Here is a tiny trained network, its code and every weight. The questions are about switching its units off for an input and a class, where a switched-off unit gives its printed mean instead of its output.

import numpy as np


def w(rows, s, z=0):
    codes = np.array(rows[::2]) - 128.0
    scale = np.full(codes.shape[1], s)
    scale[-1] = z or s
    return codes * scale


def norm(h):
    return h / np.sqrt((h * h).mean(-1, keepdims=True) + 1e-5)


def f(y):
    return y / 2 * (1 + np.tanh(0.7978845608 * (y + 0.044715 * y**3)))


def log_softmax(a):
    a = a - a.max(-1, keepdims=True)
    return a - np.log(np.exp(a).sum(-1, keepdims=True))


def net(x, mask):
    res = np.array(x, float).reshape(1, 5) / 4 @ E
    u = 0
    for l in range(2):
        y = f(norm(res) @ A[l][:, :-1].T + A[l][:, -1])
        res = res + np.where(mask[u : u + 10], y, B[l][:, -1]) @ B[l][:, :-1]
        u += 10
    return log_softmax(norm(res)[-1] @ U[:, :-1].T + U[:, -1])


A, B = {}, {}
E = w([
[156,76,146,193,37,92,126],'x0',
[189,117,167,217,169,3,246],'x1',
[45,71,148,44,174,81,177],'x2',
[118,112,76,127,250,85,19],'x3',
[173,231,97,118,45,29,164],'x4',
],0.0056)
A[0] = w([
[97,154,41,109,76,208,76,43],'L0N0',
[123,146,171,164,64,198,160,207],'L0N1',
[181,161,98,148,103,110,89,106],'L0N2',
[79,122,62,146,220,146,77,171],'L0N3',
[150,93,187,254,123,105,131,1],'L0N4',
[142,160,139,84,117,192,145,98],'L0N5',
[115,128,154,137,202,202,68,72],'L0N6',
[161,83,70,180,167,133,62,71],'L0N7',
[86,62,82,113,126,127,139,47],'L0N8',
[59,121,190,154,148,113,124,97],'L0N9',
],0.008,0.0027)
B[0] = w([
[188,100,192,33,179,54,151,224],'L0N0',
[100,157,47,169,117,152,181,243],'L0N1',
[153,101,72,184,86,231,158,176],'L0N2',
[99,115,12,153,89,149,94,255],'L0N3',
[170,29,63,31,90,158,162,208],'L0N4',
[199,47,82,146,115,111,148,151],'L0N5',
[69,216,172,199,57,135,136,211],'L0N6',
[54,191,71,172,254,82,69,192],'L0N7',
[210,190,166,85,86,157,106,134],'L0N8',
[201,122,84,161,196,151,241,143],'L0N9',
],0.0061,0.0043)
A[1] = w([
[110,151,162,46,121,182,85,158],'L1N0',
[212,113,155,186,54,11,127,192],'L1N1',
[110,99,117,143,199,52,190,64],'L1N2',
[213,85,200,175,143,108,154,5],'L1N3',
[103,205,165,150,75,127,226,241],'L1N4',
[104,187,124,80,132,151,128,177],'L1N5',
[200,184,122,170,126,127,154,53],'L1N6',
[123,150,254,164,173,70,174,17],'L1N7',
[221,212,95,143,143,151,99,124],'L1N8',
[108,114,175,122,139,235,155,110],'L1N9',
],0.0095,0.0031)
B[1] = w([
[219,161,102,95,130,42,172,176],'L1N0',
[120,149,132,128,104,220,128,252],'L1N1',
[191,26,148,110,113,90,189,200],'L1N2',
[147,112,15,57,138,79,93,150],'L1N3',
[104,126,152,203,140,160,77,254],'L1N4',
[171,103,149,108,144,125,112,164],'L1N5',
[132,154,163,126,33,161,148,165],'L1N6',
[42,177,207,88,185,67,54,144],'L1N7',
[64,2,129,173,145,175,195,196],'L1N8',
[130,68,87,175,145,137,165,170],'L1N9',
],0.0096,0.0058)
U = w([
[112,124,161,198,39,211,187,137],'0',
[59,168,69,176,187,145,41,138],'1',
[190,52,93,96,141,120,182,215],'2',
[65,153,236,120,149,69,111,2],'3',
[181,243,121,3,101,96,83,124],'4',
],0.018,0.0026)

Each question gives the input, the list of numbers given to net, and the class t.
The units are the neurons (one row each of A and B). Each row of codes is followed by its name. A weight is (code - 128) times the scale printed after its matrix; where a second scale follows, it is the last column's (A, B and U).
mask holds one flag per neuron, layer by layer. A switched-off neuron (its flag False) gives its mean, the last column of its row in B, instead of its output. The means were averaged over made-up inputs and are rounded, as every weight is.
A unit's drop is (log p(t) with every unit on - log p(t) with that unit switched off) / (log p(t) with every unit on - log p(t) with every unit switched off).
The circuit of an input: a set's keep is (log p(t) with only the set's units on - log p(t) with every unit switched off) / (log p(t) with every unit on - log p(t) with every unit switched off). Starting from the 12 units with the biggest drops (on a tie, the unit counted first), units are removed one at a time, each time the one whose removal leaves the highest keep (on an exact tie, the one counted first), for as long as the keep stays at least 0.8.
units of the circuit, in order: the units of the circuit, biggest drop first
top k neurons: the k neurons with the biggest drops, biggest first
top k neurons in layer l: the k neurons of layer l with the biggest drops, biggest first
input [-3,8,6,5,5], class 3: units of the circuit, in order => L1N7
input [7,-5,1,0,-5], class 2: units of the circuit, in order => L1N0, L0N0
input [-8,8,-6,8,4], class 0: units of the circuit, in order => L1N8, L1N6
input [-1,4,3,-3,-1], class 3: top 3 neurons => L1N7, L0N3, L0N2
input [0,-4,4,5,0], class 4: units of the circuit, in order => L1N0, L1N8
input [4,-8,-1,3,7], class 4: top 3 neurons in layer 1 => L1N2, L1N9, L1N0
input [6,-6,1,-3,-3], class 2: top 3 neurons => L0N0, L1N0, L1N9
input [-5,8,-3,5,7], class 0: units of the circuit, in order => L1N1, L1N6
input [-2,-8,-5,-4,-6], class 2: units of the circuit, in order => L0N0, L1N0
input [-4,6,-1,3,5], class 0: top 3 neurons => L1N1, L0N0, L1N6
input [-2,-6,-3,-7,-7], class 2: units of the circuit, in order => L0N0, L1N0
input [-8,-7,-7,5,5], class 2: units of the circuit, in order => L1N8, L0N0
input [0,-7,-3,-3,3], class 2: top 2 neurons => L0N0, L1N8
input [-8,-3,5,-2,2], class 4: units of the circuit, in order => L1N8
input [-2,3,6,3,3], class 3: top 2 neurons => L0N4, L1N7
input [5,-4,8,-4,-6], class 2: top 4 neurons in layer 1 => L1N0, L1N1, L1N9, L1N6
input [0,8,7,4,8], class 3: top 2 neurons => L1N7, L0N3
input [-6,-5,0,-4,3], class 4: top 2 neurons => L0N0, L1N2
input [-6,-8,-7,-1,2], class 2: top 2 neurons => L1N8, L0N0
input [-3,-6,-3,-5,-8], class 2: top 2 neurons in layer 0 => L0N0, L0N2
